Below is a small trained network, with its code and all its weights. Each question gives an input and a class and asks what happens when units are switched off, that is, made to give their printed mean instead of their output.

import numpy as np


def w(rows, s, z=0):
    codes = np.array(rows[::2]) - 128.0
    scale = np.full(codes.shape[1], s)
    scale[-1] = z or s
    return codes * scale


def norm(h):
    return h / np.sqrt((h * h).mean(-1, keepdims=True) + 1e-5)


def f(y):
    return y / 2 * (1 + np.tanh(0.7978845608 * (y + 0.044715 * y**3)))


def log_softmax(a):
    a = a - a.max(-1, keepdims=True)
    return a - np.log(np.exp(a).sum(-1, keepdims=True))


def net(x, mask):
    res = np.array(x, float).reshape(1, 3) / 4 @ E
    u = 0
    for l in range(2):
        y = f(norm(res) @ A[l][:, :-1].T + A[l][:, -1])
        res = res + np.where(mask[u : u + 10], y, B[l][:, -1]) @ B[l][:, :-1]
        u += 10
    return log_softmax(norm(res)[-1] @ U[:, :-1].T + U[:, -1])


A, B = {}, {}
E = w([
[254,104,54],'x0',
[157,170,59],'x1',
[187,197,249],'x2',
],0.0089)
A[0] = w([
[127,165,9,160],'0.n0',
[70,219,106,3],'0.n1',
[253,181,147,147],'0.n2',
[51,165,110,104],'0.n3',
[116,128,157,20],'0.n4',
[116,135,143,115],'0.n5',
[134,116,167,106],'0.n6',
[171,164,112,137],'0.n7',
[92,195,116,32],'0.n8',
[45,135,161,142],'0.n9',
],0.029,0.0049)
B[0] = w([
[239,135,60,235],'0.n0',
[2,93,97,169],'0.n1',
[100,31,187,247],'0.n2',
[53,166,126,191],'0.n3',
[170,146,183,136],'0.n4',
[151,143,171,137],'0.n5',
[113,110,176,153],'0.n6',
[149,86,144,166],'0.n7',
[41,104,109,151],'0.n8',
[183,207,146,217],'0.n9',
],0.044,0.015)
A[1] = w([
[183,188,161,145],'1.n0',
[141,154,58,75],'1.n1',
[152,153,79,144],'1.n2',
[254,120,160,106],'1.n3',
[134,152,108,34],'1.n4',
[103,138,106,163],'1.n5',
[122,84,109,83],'1.n6',
[172,58,88,142],'1.n7',
[143,159,70,78],'1.n8',
[134,197,101,2],'1.n9',
],0.035,0.0063)
B[1] = w([
[198,163,185,214],'1.n0',
[171,162,204,193],'1.n1',
[135,105,201,195],'1.n2',
[1,157,71,252],'1.n3',
[125,114,163,137],'1.n4',
[136,147,95,148],'1.n5',
[152,183,134,158],'1.n6',
[191,136,26,241],'1.n7',
[167,153,189,186],'1.n8',
[136,38,189,179],'1.n9',
],0.059,0.015)
U = w([
[39,182,99,125],'0',
[41,86,170,96],'1',
[213,197,68,136],'2',
[91,201,138,117],'3',
[111,129,95,3],'4',
[136,79,3,136],'5',
[162,172,207,151],'6',
[120,25,135,163],'7',
],0.03,0.018)

Each question gives the input, the list of numbers given to net, and the class t.
The units are the neurons (one row each of A and B). Each row of codes is followed by its name. A weight is (code - 128) times the scale printed after its matrix; where a second scale follows, it is the last column's (A, B and U).
mask holds one flag per neuron, layer by layer. A switched-off neuron (its flag False) gives its mean, the last column of its row in B, instead of its output. The means were averaged over made-up inputs and are rounded, as every weight is.
A unit's drop is (log p(t) with every unit on - log p(t) with that unit switched off) / (log p(t) with every unit on - log p(t) with every unit switched off).
The circuit of an input: a set's keep is (log p(t) with only the set's units on - log p(t) with every unit switched off) / (log p(t) with every unit on - log p(t) with every unit switched off). Starting from the 12 units with the biggest drops (on a tie, the unit counted first), units are removed one at a time, each time the one whose removal leaves the highest keep (on an exact tie, the one counted first), for as long as the keep stays at least 0.8.
circuit, biggest first: the units of the circuit, biggest drop first
unit that matters most: the unit with the biggest drop
k most important neurons: the k neurons with the biggest drops, biggest first
top k neurons in layer l: the k neurons of layer l with the biggest drops, biggest first
drop of u: that unit's drop, to one decimal
input [-1,3,-1], class 2: 3 most important neurons => (0.n0; 0.n9; 1.n7)
input [-2,-4,8], class 3: circuit, biggest first => (0.n1; 1.n3; 0.n3; 0.n0)
input [7,-5,4], class 7: 2 most important neurons => (0.n2; 0.n0)
input [5,3,6], class 7: unit that matters most => 0.n2
input [2,-7,7], class 7: 3 most important neurons => (0.n0; 0.n2; 0.n9)
input [3,-8,-1], class 1: top 3 neurons in layer 0 => (0.n6; 0.n7; 0.n0)
input [0,0,-1], class 2: 3 most important neurons => (0.n0; 1.n7; 0.n9)
input [-5,-8,8], class 3: top 2 neurons in layer 0 => (0.n3; 0.n1)
input [-2,2,4], class 1: 2 most important neurons => (0.n0; 1.n7)
input [-1,-8,1], class 3: 2 most important neurons => (1.n3; 0.n3)
input [-1,4,-1], class 2: 2 most important neurons => (0.n0; 0.n9)
input [2,-8,4], class 7: 2 most important neurons => (0.n0; 0.n9)
input [-4,2,8], class 1: 3 most important neurons => (1.n7; 0.n0; 1.n0)
input [-7,6,6], class 0: circuit, biggest first => (0.n1)
input [5,-6,-3], class 2: 2 most important neurons => (0.n9; 1.n7)
input [-2,-5,8], class 3: top 4 neurons in layer 1 => (1.n3; 1.n9; 1.n0; 1.n2)
input [1,-2,4], class 7: 2 most important neurons => (0.n0; 0.n2)
input [6,0,5], class 7: 2 most important neurons => (0.n2; 0.n0)
input [2,-7,1], class 1: top 3 neurons in layer 0 => (0.n0; 0.n9; 0.n6)
input [-2,-7,3], class 3: unit that matters most => 1.n3
input [8,1,7], class 7: top 2 neurons in layer 0 => (0.n2; 0.n0)
input [-7,5,7], class 0: top 2 neurons in layer 0 => (0.n1; 0.n2)
input [8,-2,-5], class 5: top 2 neurons in layer 0 => (0.n9; 0.n3)
input [-1,-6,7], class 1: 3 most important neurons => (0.n0; 1.n7; 1.n3)
input [-6,2,1], class 0: top 2 neurons in layer 0 => (0.n1; 0.n0)
input [3,2,-2], class 5: 2 most important neurons => (1.n3; 0.n9)
input [8,-6,4], class 7: circuit, biggest first => (0.n2)
input [4,-3,-2], class 5: top 2 neurons in layer 1 => (1.n7; 1.n3)
input [3,1,4], class 7: drop of 0.n2 => 0.8
